Below is a small trained network, with its code and all its weights. Each question gives an input and a class and asks what happens when units are switched off, that is, made to give their printed mean instead of their output.

import numpy as np


def w(rows, s, z=0):
    codes = np.array(rows[::2]) - 128.0
    scale = np.full(codes.shape[1], s)
    scale[-1] = z or s
    return codes * scale


def norm(h):
    return h / np.sqrt((h * h).mean(-1, keepdims=True) + 1e-5)


def f(y):
    return y / 2 * (1 + np.tanh(0.7978845608 * (y + 0.044715 * y**3)))


def log_softmax(a):
    a = a - a.max(-1, keepdims=True)
    return a - np.log(np.exp(a).sum(-1, keepdims=True))


def net(x, mask):
    res = np.array(x, float).reshape(1, 5) / 4 @ E
    u = 0
    for l in range(4):
        y = f(norm(res) @ A[l][:, :-1].T + A[l][:, -1])
        res = res + np.where(mask[u : u + 4], y, B[l][:, -1]) @ B[l][:, :-1]
        u += 4
    return log_softmax(norm(res)[-1] @ U[:, :-1].T + U[:, -1])


A, B = {}, {}
E = w([
[138,141,139,153,139],'x0',
[162,97,147,115,105],'x1',
[255,83,26,170,121],'x2',
[115,134,119,124,130],'x3',
[163,241,139,41,128],'x4',
],0.0021)
A[0] = w([
[56,237,159,187,250,214],'L0N1',
[81,120,118,143,84,5],'L0N2',
[63,154,72,71,134,85],'L0N3',
[187,68,20,185,28,170],'L0N4',
],0.0024,0.0011)
B[0] = w([
[193,6,144,21,49,212],'L0N1',
[129,85,141,149,129,86],'L0N2',
[228,151,202,218,89,120],'L0N3',
[76,171,18,158,125,255],'L0N4',
],0.0024,0.0013)
A[1] = w([
[234,163,114,138,71,188],'L1N1',
[4,46,238,216,113,2],'L1N2',
[158,65,157,146,65,224],'L1N3',
[82,24,175,175,93,138],'L1N4',
],0.0035,0.00053)
B[1] = w([
[88,134,91,105,170,193],'L1N1',
[163,192,36,74,254,253],'L1N2',
[67,168,132,85,170,158],'L1N3',
[86,115,111,112,230,197],'L1N4',
],0.0045,0.002)
A[2] = w([
[142,118,135,164,17,107],'L2N1',
[216,179,37,129,131,85],'L2N2',
[85,2,72,243,153,254],'L2N3',
[218,137,132,178,171,62],'L2N4',
],0.0039,0.00089)
B[2] = w([
[101,128,183,67,207,120],'L2N1',
[100,134,63,85,84,228],'L2N2',
[171,88,254,195,117,250],'L2N3',
[100,142,83,15,87,136],'L2N4',
],0.0041,0.0025)
A[3] = w([
[188,35,173,246,84,9],'L3N1',
[92,83,84,161,208,174],'L3N2',
[91,176,154,112,118,138],'L3N3',
[93,188,253,90,71,102],'L3N4',
],0.0056,0.0016)
B[3] = w([
[238,24,100,254,95,251],'L3N1',
[118,147,177,122,203,218],'L3N2',
[176,85,159,161,111,152],'L3N3',
[89,105,165,167,80,198],'L3N4',
],0.0068,0.0029)
U = w([
[109,158,151,95,248,247],'0',
[86,137,243,122,23,80],'1',
[235,40,91,237,117,42],'2',
[173,194,8,43,56,117],'3',
],0.011,0.0015)

Each question gives the input, the list of numbers given to net, and the class t.
The units are the neurons (one row each of A and B). Each row of codes is followed by its name. A weight is (code - 128) times the scale printed after its matrix; where a second scale follows, it is the last column's (A, B and U).
mask holds one flag per neuron, layer by layer. A switched-off neuron (its flag False) gives its mean, the last column of its row in B, instead of its output. The means were averaged over made-up inputs and are rounded, as every weight is.
A unit's drop is (log p(t) with every unit on - log p(t) with that unit switched off) / (log p(t) with every unit on - log p(t) with every unit switched off).
The circuit of an input: a set's keep is (log p(t) with only the set's units on - log p(t) with every unit switched off) / (log p(t) with every unit on - log p(t) with every unit switched off). Starting from the 12 units with the biggest drops (on a tie, the unit counted first), units are removed one at a time, each time the one whose removal leaves the highest keep (on an exact tie, the one counted first), for as long as the keep stays at least 0.8.
circuit, biggest first: the units of the circuit, biggest drop first
most important unit: the unit with the biggest drop
k most important neurons: the k neurons with the biggest drops, biggest first
k most important neurons of layer l: the k neurons of layer l with the biggest drops, biggest first
drop of u: that unit's drop, to one decimal
input [1,-3,1,0,6], class 3: 2 most important neurons of layer 3 => [L3N1 L3N2]
input [5,7,0,0,6], class 1: circuit, biggest first => [L1N2 L3N4]
input [0,-4,-1,-6,4], class 1: most important unit => L1N2
input [4,1,-4,5,1], class 1: 2 most important neurons => [L3N1 L3N4]
input [-8,5,0,-1,4], class 1: circuit, biggest first => [L1N2 L3N1]
input [1,4,1,1,7], class 3: 2 most important neurons => [L2N3 L3N1]
input [7,-1,6,-2,1], class 3: circuit, biggest first => [L2N2 L3N1]
input [-7,-1,1,3,1], class 3: circuit, biggest first => [L3N1 L1N4]
input [-7,-7,-7,1,1], class 1: 2 most important neurons => [L3N4 L1N1]
input [6,2,1,3,4], class 3: 3 most important neurons => [L2N3 L3N1 L1N1]
input [1,-1,7,-1,1], class 3: 3 most important neurons => [L2N2 L3N1 L2N4]
input [2,0,0,8,-7], class 0: 2 most important neurons => [L1N2 L1N4]
input [-2,-4,-4,-6,-8], class 0: drop of L1N2 => 0.8
input [3,3,-7,0,-8], class 0: circuit, biggest first => [L1N2]
input [-5,4,-6,-4,-7], class 0: drop of L1N2 => 0.3
input [6,-2,-5,-6,-7], class 0: drop of L1N2 => 0.6
